Below are the code and all the weights of a small trained network. Each question names an input and a target symbol and asks about switching units off, where a switched-off unit gives its printed mean instead of its output.

import numpy as np


def w(rows, s, z=0):
    codes = np.array(rows[::2]) - 128.0
    scale = np.full(codes.shape[1], s)
    scale[-1] = z or s
    return codes * scale


def norm(h):
    return h / np.sqrt((h * h).mean(-1, keepdims=True) + 1e-5)


def f(y):
    return np.maximum(y, 0)


def softmax(a):
    e = np.exp(a - a.max(-1, keepdims=True))
    return e / e.sum(-1, keepdims=True)


def log_softmax(a):
    a = a - a.max(-1, keepdims=True)
    return a - np.log(np.exp(a).sum(-1, keepdims=True))


def net(x, mask):
    ids = ['ΘΨΩαβδελπστφ'.index(c) for c in x.split()]
    T = len(ids)
    res = E[ids] + P[:T]
    q, k, v = (norm(res) @ M[0].T for M in (Q, K, V))
    z = softmax(np.where(np.tri(T) > 0, q @ k.T / 4**0.5, -1e9)) @ v
    res = res + np.where(mask[0], z, O[0][:, -1]) @ O[0][:, :-1]
    y = f(norm(res) @ A[0][:, :-1].T + A[0][:, -1])
    res = res + np.where(mask[1:13], y, B[0][:, -1]) @ B[0][:, :-1]
    return log_softmax(norm(res)[-1] @ U[:, :-1].T + U[:, -1])


Q, K, V, O, A, B = {}, {}, {}, {}, {}, {}
E = w([
[82,110,178,106,160],'Θ',
[146,131,113,136,126],'Ψ',
[84,152,179,171,119],'Ω',
[110,151,104,144,4],'α',
[146,121,123,127,130],'β',
[139,126,113,122,121],'δ',
[145,114,112,131,124],'ε',
[139,137,118,72,236],'λ',
[123,177,136,200,195],'π',
[140,112,91,125,133],'σ',
[146,121,108,125,131],'τ',
[119,65,123,85,98],'φ',
],0.024)
P = w([
[169,176,209,105,105],'0',
[82,196,49,54,121],'1',
[85,198,47,57,110],'2',
[87,160,35,70,129],'3',
[86,188,43,61,114],'4',
[76,189,48,68,122],'5',
[83,170,28,61,119],'6',
[83,176,36,68,121],'7',
[86,179,22,71,118],'8',
[84,190,34,69,114],'9',
[78,163,10,72,128],'10',
[81,168,21,69,117],'11',
[76,151,2,73,131],'12',
],0.0053)
Q[0] = w([
[199,170,31,160,104],'H1',
[169,130,76,90,198],'H1',
[5,154,177,116,139],'H1',
[170,102,67,105,83],'H1',
],0.014)
K[0] = w([
[246,138,210,210,100],'H1',
[208,96,191,101,200],'H1',
[3,171,122,125,151],'H1',
[189,110,219,69,72],'H1',
],0.011)
V[0] = w([
[143,5,48,141,65],'H1',
[54,226,88,182,59],'H1',
[253,107,188,218,47],'H1',
[119,77,226,102,47],'H1',
],0.0079)
O[0] = w([
[135,148,98,70,2,25],'H1',
[57,137,60,202,50,61],'H1',
[193,64,94,212,122,4],'H1',
[87,14,218,160,96,67],'H1',
],0.009,0.0048)
A[0] = w([
[105,48,119,99,102,187],'N1',
[91,122,190,161,158,254],'N2',
[124,54,134,220,55,129],'N3',
[9,184,140,254,166,138],'N4',
[84,180,162,139,88,85],'N5',
[67,63,167,54,117,129],'N6',
[175,110,85,124,128,170],'N7',
[98,110,148,138,138,141],'N8',
[130,107,131,65,28,179],'N9',
[98,60,125,46,119,44],'N10',
[134,131,140,129,223,211],'N11',
[116,175,117,185,66,101],'N12',
],0.014,0.0038)
B[0] = w([
[125,189,223,120,47,175],'N1',
[55,37,53,144,97,176],'N2',
[93,139,83,13,137,204],'N3',
[219,94,168,254,60,205],'N4',
[109,30,109,79,182,152],'N5',
[101,163,186,139,64,166],'N6',
[113,115,189,167,139,163],'N7',
[116,84,108,155,187,141],'N8',
[158,205,48,145,116,190],'N9',
[199,186,230,184,93,156],'N10',
[59,221,156,110,129,247],'N11',
[60,122,57,11,125,166],'N12',
],0.0091,0.011)
U = w([
[6,124,184,139,95,18],'Θ',
[146,87,40,138,170,121],'Ψ',
[70,79,104,192,111,253],'Ω',
[51,136,40,100,61,73],'α',
[124,63,166,114,151,164],'β',
[105,81,136,69,102,90],'δ',
[192,94,120,93,105,137],'ε',
[76,185,103,109,188,169],'λ',
[116,194,87,232,140,79],'π',
[214,184,39,140,117,36],'σ',
[194,133,155,164,152,119],'τ',
[135,186,179,135,48,82],'φ',
],0.014,0.0046)

Each question gives the input, a string of symbols that net reads in full, and the target symbol t.
The units are the heads (4 rows each of Q, K, V and O) and the neurons (one row each of A and B). Each row of codes is followed by its name. A weight is (code - 128) times the scale printed after its matrix; where a second scale follows, it is the last column's (O, A, B and U).
mask holds one flag per unit, heads first, then neurons. A switched-off unit (its flag False) gives its mean, the last column of its rows in O or B, instead of its output. The means were averaged over made-up inputs and are rounded, as every weight is.
A unit's drop is (log p(t) with every unit on - log p(t) with that unit switched off) / (log p(t) with every unit on - log p(t) with every unit switched off).
The circuit of an input: a set's keep is (log p(t) with only the set's units on - log p(t) with every unit switched off) / (log p(t) with every unit on - log p(t) with every unit switched off). Starting from the 12 units with the biggest drops (on a tie, the unit counted first), units are removed one at a time, each time the one whose removal leaves the highest keep (on an exact tie, the one counted first), for as long as the keep stays at least 0.8.
circuit, biggest first: the units of the circuit, biggest drop first
unit that matters most: the unit with the biggest drop
k most important neurons: the k neurons with the biggest drops, biggest first
drop of u: that unit's drop, to one decimal
input δ σ Ω Ψ, target δ: circuit, biggest first	(H1; N3; N9; N7)
input φ β ε α α Ω λ Ω β λ σ Ψ, target φ: circuit, biggest first	(H1; N10)
input δ Ω σ σ π β ε, target δ: 3 most important neurons	(N3; N4; N11)
input τ λ α λ σ λ λ τ π Ω λ π ε, target τ: circuit, biggest first	(H1; N7)
input α δ λ λ τ, target α: circuit, biggest first	(H1; N3)
input δ Θ σ Ψ φ φ τ τ λ σ β, target δ: circuit, biggest first	(H1; N3; N9)
input π δ λ λ τ α σ, target π: circuit, biggest first	(H1; N3)
input β λ σ ε λ Θ Ω Ω α λ σ, target β: circuit, biggest first	(H1; N4; N7)
input ε λ π σ ε, target ε: circuit, biggest first	(H1)
input Ψ τ λ δ π δ λ λ σ, target Ψ: 2 most important neurons	(N4; N3)
input π λ σ α Ω ε σ, target π: circuit, biggest first	(H1; N4)
input τ λ λ λ σ λ σ Ω λ σ α σ, target τ: circuit, biggest first	(H1; N7; N2)
input ε Ψ λ Ω β φ β λ λ π Ψ, target ε: 2 most important neurons	(N11; N3)
input σ δ λ τ Ω, target Ω: unit that matters most	N4
input σ σ β λ σ Ψ, target σ: drop of H1	1.4
input β π λ π σ α Ω ε σ β ε, target β: drop of N7	0.1
input σ α λ α α σ δ σ ε, target σ: drop of N11	0.1
